After every row comes roughly how far along a hidden order it lies, from 0 to 15.
[  2   2   5   2 -26  -4  20  30   8  28  91   1  37  17  16   7  17  19
  16  16  29  64  17   6  20  21  24  12  10  22  22   3  25   8  36  10
  -3] => 2
[ 1  0  0 24 32 16 20 20 19  7 76 25 31 16 10 14 16 12  6 13 37 50  4  9
 32 22 12  7 59 19 11 16 28 20 13 12 15] => 0
[ 1  1  4 27 10  9 22 28 15 18 77 10 38 13 15  7 16 18 14 13 33 55 12  8
 23 21 24 12 27 20 19 12 24 14 27  9  3] => 0
[  2   1   4   4 -24  -8  19  32   7  21  75   2  32  17  15   9  16  17
  17  16  38  90  17   5  19  20  29  13  13  25  21  11  22  11  34   6
  -1] => 2
[ 0  1  1 20 13  9 23 26 15 16 72 16 38 20 13 12 13 13 12 15 34 52 12  7
 28 14 21 10 39 23 15 13 24 18 22  4  9] => 0
[ -1  -1  -4   1  22   8  -2  -6  10 -12  -2  25  -9  -3  -4   4  -4  -5
  -6  -2   5 -22  -7   2  17  -1 -12  -6  36   3  -4  15  31  30   1   8
  23] => 15
[  1   1   3  -1 -16  -6   2  -5  -8  11  -6 -18   3   1   5  -4   0   4
   6   0  -6   5   7   0 -10  10  24  12  23  24  19  11  24  18  32  11
   2] => 13
[ -1  -1  -2   4  13   3  -4  -6   2  -4 -11   8   1  -2  -1   2   0  -2
   0  -1   2  -4   5   8  38  10  17   8  62  21   9  14  24  36  12  11
  18] => 11
[ 0  0  1  3 -6 -2  4  4 -4  4  2 -7 -1  2  2  1  0  4  9 11 44 44 11  6
 27 18 11 11 41 21 13 15 42 19 24 10  3] => 8
[  1   1   2   2 -14  -6  -1  10  -7   6   7 -14   3  -4   3  -3   0   4
   2   1  -4  -2   4  -1  -6   0   5   1 -34   5  17  12  26  16  27   9
   2] => 15
[-1  0 -1 -1  6  2 -1 -1  2 -4  4 11 23 16  8 15 19 11 12  7 33 66  8  9
 37 21 14  7 66 19  9 15 23 21  8 11 16] => 5
[ -2  -1  -3  -3  20   6  -2 -10   6  -8  -3  21  -6   2  -2   2   1   9
   7  10  46  50   5  12  37  13   6  11  93  21   5  20  26  28   4   9
  24] => 8
